Below is a small trained network, with its code and all its weights. Each question gives an input and a class and asks what happens when units are switched off, that is, made to give their printed mean instead of their output.

import numpy as np


def w(rows, s, z=0):
    codes = np.array(rows[::2]) - 128.0
    scale = np.full(codes.shape[1], s)
    scale[-1] = z or s
    return codes * scale


def f(y):
    return y / 2 * (1 + np.tanh(0.7978845608 * (y + 0.044715 * y**3)))


def log_softmax(a):
    a = a - a.max(-1, keepdims=True)
    return a - np.log(np.exp(a).sum(-1, keepdims=True))


def net(x, mask):
    res = np.array(x, float).reshape(1, 6) / 4 @ E
    y = f(res @ A[0][:, :-1].T + A[0][:, -1])
    res = res + np.where(mask, y, B[0][:, -1]) @ B[0][:, :-1]
    return log_softmax(res[-1] @ U[:, :-1].T + U[:, -1])


A, B = {}, {}
E = w([
[187,96,97,54,166,58,124,141,17,42,119,92],'x0',
[131,128,138,120,129,134,132,129,127,127,126,126],'x1',
[99,106,204,205,142,154,13,58,35,125,113,140],'x2',
[126,125,121,136,128,120,125,128,129,128,130,133],'x3',
[126,127,120,133,125,121,123,127,130,131,132,130],'x4',
[140,193,219,125,99,1,166,60,166,103,114,146],'x5',
],0.0097)
A[0] = w([
[103,120,193,212,132,183,99,96,170,153,123,131,155],'N0',
[135,132,117,124,109,105,118,125,116,122,141,148,118],'N1',
[137,123,92,78,131,95,158,151,115,116,132,123,125],'N2',
[131,122,70,101,117,167,131,147,127,142,151,128,211],'N3',
[132,135,162,106,129,26,181,122,199,117,127,140,111],'N4',
[152,122,85,89,131,108,161,130,104,106,120,131,140],'N5',
[123,150,203,137,129,75,95,59,106,129,133,124,45],'N6',
[138,112,137,110,141,83,100,120,18,104,123,125,51],'N7',
[113,146,117,148,122,173,152,131,253,159,126,128,254],'N8',
[127,130,189,157,120,70,133,100,126,121,116,144,72],'N9',
[128,93,67,114,137,177,154,175,139,126,127,144,213],'N10',
[117,108,112,168,138,202,79,115,50,132,122,135,116],'N11',
[121,133,99,82,129,94,136,150,115,139,126,80,146],'N12',
],0.019,0.0061)
B[0] = w([
[136,203,143,193,160,131,48,112,162,79,135,223,253],'N0',
[136,129,165,93,148,160,138,148,135,100,139,131,137],'N1',
[130,169,124,100,155,125,88,125,102,77,107,174,199],'N2',
[144,131,74,130,155,115,145,154,188,91,100,137,203],'N3',
[126,109,223,56,82,162,108,35,63,170,170,143,231],'N4',
[135,167,112,104,173,97,113,141,85,105,118,169,197],'N5',
[129,165,121,165,153,68,152,170,218,118,93,74,218],'N6',
[121,39,140,88,160,141,174,125,149,131,123,6,220],'N7',
[122,49,137,121,66,154,205,135,223,207,138,71,253],'N8',
[126,194,99,138,142,82,169,171,185,134,93,118,195],'N9',
[119,133,85,144,177,91,158,185,192,88,101,145,225],'N10',
[126,52,133,164,79,204,91,103,35,163,162,115,236],'N11',
[126,171,88,122,138,90,113,128,103,90,132,143,185],'N12',
],0.02,0.021)
U = w([
[123,68,123,121,159,97,215,174,236,142,84,71,204],'0',
[155,165,53,111,190,78,125,188,95,63,86,184,185],'1',
[121,107,185,90,33,147,181,65,131,230,197,163,71],'2',
[151,188,186,46,135,74,110,49,2,123,149,141,82],'3',
[117,117,128,222,87,198,46,108,100,163,188,210,173],'4',
[119,39,125,137,141,171,109,111,20,142,155,51,4],'5',
[129,239,160,201,144,67,103,141,182,137,96,168,114],'6',
],0.0065,0.0024)

Each question gives the input, the list of numbers given to net, and the class t.
The units are the neurons (one row each of A and B). Each row of codes is followed by its name. A weight is (code - 128) times the scale printed after its matrix; where a second scale follows, it is the last column's (A, B and U).
mask holds one flag per neuron, in row order. A switched-off neuron (its flag False) gives its mean, the last column of its row in B, instead of its output. The means were averaged over made-up inputs and are rounded, as every weight is.
A unit's drop is (log p(t) with every unit on - log p(t) with that unit switched off) / (log p(t) with every unit on - log p(t) with every unit switched off).
The circuit of an input: a set's keep is (log p(t) with only the set's units on - log p(t) with every unit switched off) / (log p(t) with every unit on - log p(t) with every unit switched off). Starting from the 12 units with the biggest drops (on a tie, the unit counted first), units are removed one at a time, each time the one whose removal leaves the highest keep (on an exact tie, the one counted first), for as long as the keep stays at least 0.8.
units of the circuit, in order: the units of the circuit, biggest drop first
unit that matters most: the unit with the biggest drop
top k neurons: the k neurons with the biggest drops, biggest first
drop of u: that unit's drop, to one decimal
input [8,2,1,4,7,-7], class 5: units of the circuit, in order	[N11]
input [2,-7,0,-4,-7,2], class 3: units of the circuit, in order	[N8 N10]
input [1,8,8,3,-2,-7], class 5: top 2 neurons	[N7 N11]
input [-8,-4,0,-4,-2,6], class 2: top 3 neurons	[N8 N4 N10]
input [-1,1,6,8,-3,3], class 6: top 2 neurons	[N0 N8]
input [1,4,0,-3,-5,2], class 3: top 3 neurons	[N8 N10 N0]
input [1,8,6,-6,1,0], class 5: top 2 neurons	[N11 N7]
input [6,-1,-1,-1,0,-1], class 1: top 2 neurons	[N8 N4]
input [-1,-8,-5,-3,-8,1], class 2: top 2 neurons	[N4 N6]
input [-3,-8,0,6,1,1], class 2: top 2 neurons	[N10 N6]
input [3,6,1,7,6,-6], class 5: top 2 neurons	[N11 N0]
input [-5,-4,-5,-5,0,1], class 2: top 4 neurons	[N4 N6 N7 N9]
input [-6,-6,1,-2,8,7], class 6: top 3 neurons	[N0 N6 N9]
input [-4,-4,4,3,4,-7], class 4: unit that matters most	N11
input [1,-2,-8,7,4,-4], class 1: top 4 neurons	[N2 N7 N5 N12]
input [-7,-5,2,-5,-7,8], class 6: top 2 neurons	[N0 N6]
input [-1,0,-7,3,-4,2], class 2: top 2 neurons	[N4 N8]
input [0,-8,2,8,5,6], class 6: top 2 neurons	[N8 N6]
input [2,-7,0,-3,7,-2], class 1: drop of N4	0.4
input [4,6,-4,-5,8,6], class 3: unit that matters most	N4
input [8,-6,-8,8,8,3], class 3: drop of N4	0.7
input [-4,1,-7,1,1,2], class 2: drop of N4	0.8
input [-2,8,-4,-6,2,5], class 2: drop of N5	0.0
